Small tables with named rows and columns. After each table, cells are looked up by row and column.

Manoge.tsv
	Nop	Maf	Kipe	Tinoka	Vuneked	Ros	Dezel	Lepome	Fad	Vel
Nugok	-28	379	-258	114	-508	-30	-602	-229	-795	-397
Mitudo	-307	-224	-761	-72	-478	169	-303	277	-223	565
Kibu	-494	-408	80	-401	-284	-290	-394	-396	-488	-432
Dit	173	388	-1	-29	-204	-306	-482	-531	-694	-641
Mafes	-95	10	-312	136	-394	118	-503	-69	-501	-237
Zuz	13	-580	-437	-535	-332	-494	-203	-472	-112	-623
Tagiv	-121	-324	-565	-231	-443	-243	-542	-298	-503	-392
Forade	-78	-238	-369	-362	-206	-366	-255	-368	-281	-288
Sobo	-763	-539	-601	-485	-526	-111	-418	-102	-171	165
Ruzib	148	-313	-189	99	-352	49	-452	-63	-451	13
Tibafu	6	-300	-28	-429	-174	-610	-371	-768	-450	-825

Tibafu, Lepome: -768
Nugok, Tinoka: 114
Nugok, Vel: -397
Forade, Vel: -288
Tibafu, Maf: -300
Tibafu, Vuneked: -174
Tibafu, Vel: -825
Mafes, Fad: -501
Zuz, Vel: -623
Nugok, Fad: -795
Ruzib, Vel: 13
Sobo, Maf: -539
Mitudo, Vuneked: -478
Sobo, Dezel: -418
Forade, Dezel: -255
Which row has the largest Fad? Zuz

Mas =
cols = Non, Razima, Zupa, Tivimit, Mupegu, Fosa, Pobi
Movu: [103, 156, 158, 69, 108, 103, 59]
Netin: [85, 89, 158, 122, 42, 116, 156]
Gedez: [141, 244, 45, 31, 86, 181, 45]
Bezuz: [40, 177, 211, 70, 32, 2, 5]
Lil: [106, 25, 43, 27, 69, 167, 99]
Mopavu: [119, 43, 42, 98, 44, 119, 61]
Manumod: [136, 2, 146, 150, 109, 72, 99]

Non of Bezuz: 40
Tivimit of Bezuz: 70
Mupegu of Movu: 108
Razima of Movu: 156
Fosa of Mopavu: 119
Fosa of Manumod: 72
Tivimit of Lil: 27

Gage =
,Lizemiz,Fale
Bamuta,3.427,1.584
Mabakep,2.593,6.153
Nam,4.417,5.468
Binugi,1.490,1.283
Bebipid,5.234,5.545
Sudagak,1.423,7.831
Zomimo,2.818,1.424
Dele,4.520,9.313
Rezoda,4.036,3.444
Pamako,4.965,4.595

Fale of Binugi = 1.283
Lizemiz of Binugi = 1.490
Lizemiz of Pamako = 4.965
Lizemiz of Sudagak = 1.423
Lizemiz of Bebipid = 5.234
Fale of Sudagak = 7.831
Lizemiz of Dele = 4.520

Nor.tsv
	Silu	Pofito	Pum	Ved
Nugog	-2.1	-2.3	-1.7	-6.2
Kun	3.7	5.9	0.4	8.9
Duf	-1.8	-4.1	2.5	-2.4
Sivinez	7.3	7.0	6.6	3.6

Sivinez, Pum -> 6.6
Kun, Pofito -> 5.9
Nugog, Ved -> -6.2
Sivinez, Ved -> 3.6
Nugog, Pofito -> -2.3
Sivinez, Silu -> 7.3
Kun, Silu -> 3.7

Boz.csv
,Dedud,Luzigul
Rugoru,-0.873,0.519
Pezumu,0.437,0.066
Vuvizil,0.351,0.149
Lisiga,-0.478,0.493
Nokeze,0.949,0.143

What is the Luzigul of Vuvizil in Boz? 0.149
What is the Dedud of Nokeze in Boz? 0.949
What is the Luzigul of Nokeze in Boz? 0.143
What is the Dedud of Rugoru in Boz? -0.873
What is the Luzigul of Lisiga in Boz? 0.493
What is the Luzigul of Rugoru in Boz? 0.519
What is the Dedud of Lisiga in Boz? -0.478
What is the Dedud of Pezumu in Boz? 0.437
What is the Luzigul of Pezumu in Boz? 0.066
What is the Dedud of Vuvizil in Boz? 0.351
Which row has the largest Dedud? Nokeze

Kerofum
|  | Lim | Suv | Vusud | Vez |
|---|---|---|---|---|
| Gaf | 94 | 55 | 96 | 57 |
| Fub | 252 | 179 | 151 | 212 |
| Vepa | 222 | 132 | 174 | 248 |
| Vuva | 83 | 151 | 169 | 82 |

What is the Vez of Fub in Kerofum?
212
What is the Vez of Vepa in Kerofum?
248
What is the Lim of Fub in Kerofum?
252
What is the Vusud of Vepa in Kerofum?
174
What is the Suv of Gaf in Kerofum?
55
What is the Suv of Vuva in Kerofum?
151
What is the Suv of Vepa in Kerofum?
132
What is the Lim of Gaf in Kerofum?
94
What is the Vusud of Fub in Kerofum?
151
What is the Vez of Gaf in Kerofum?
57
What is the Vusud of Vuva in Kerofum?
169
What is the Vez of Vuva in Kerofum?
82
What is the Suv of Fub in Kerofum?
179

Fiz:
cols = Suvata, Vonokes, Lonezeg, Kevo, Kedo, Koz, Senam, Vuvuvus, Benel, Zivor
Pamabav: [41, -5, 19, 6, 31, -24, 2, -14, 9, 3]
Resosu: [-1, 17, 2, 11, -1, -9, -32, 10, -5, -14]
Dip: [24, 23, -10, 23, 24, -16, -13, -9, -23, -19]
Suvitog: [-15, 8, 10, -2, -11, 4, -18, 2, -7, 3]
Kile: [27, -3, -10, -10, 27, -19, 12, -16, 9, -5]
Morut: [11, -26, 13, -14, 9, -23, -14, 7, 34, 2]
Nage: [-30, 26, 15, -1, -32, 4, -52, 26, 6, -11]
Setato: [-17, 59, 32, 13, -20, 16, -25, -3, -19, 3]
Vuzisu: [36, -26, -16, 13, 34, -29, 0, -8, -10, -18]
Nep: [11, 0, 0, -13, 10, -9, -2, -6, 13, -2]
Kivesi: [1, 20, 6, 0, -3, 0, -5, -6, -3, -3]

Vuzisu, Lonezeg => -16
Pamabav, Kevo => 6
Kivesi, Kedo => -3
Pamabav, Vonokes => -5
Morut, Senam => -14
Vuzisu, Vuvuvus => -8
Suvitog, Senam => -18
Resosu, Lonezeg => 2
Vuzisu, Suvata => 36
Setato, Suvata => -17
Suvitog, Suvata => -15
Kivesi, Vuvuvus => -6
Suvitog, Benel => -7
Nage, Zivor => -11
Dip, Kevo => 23
Suvitog, Koz => 4

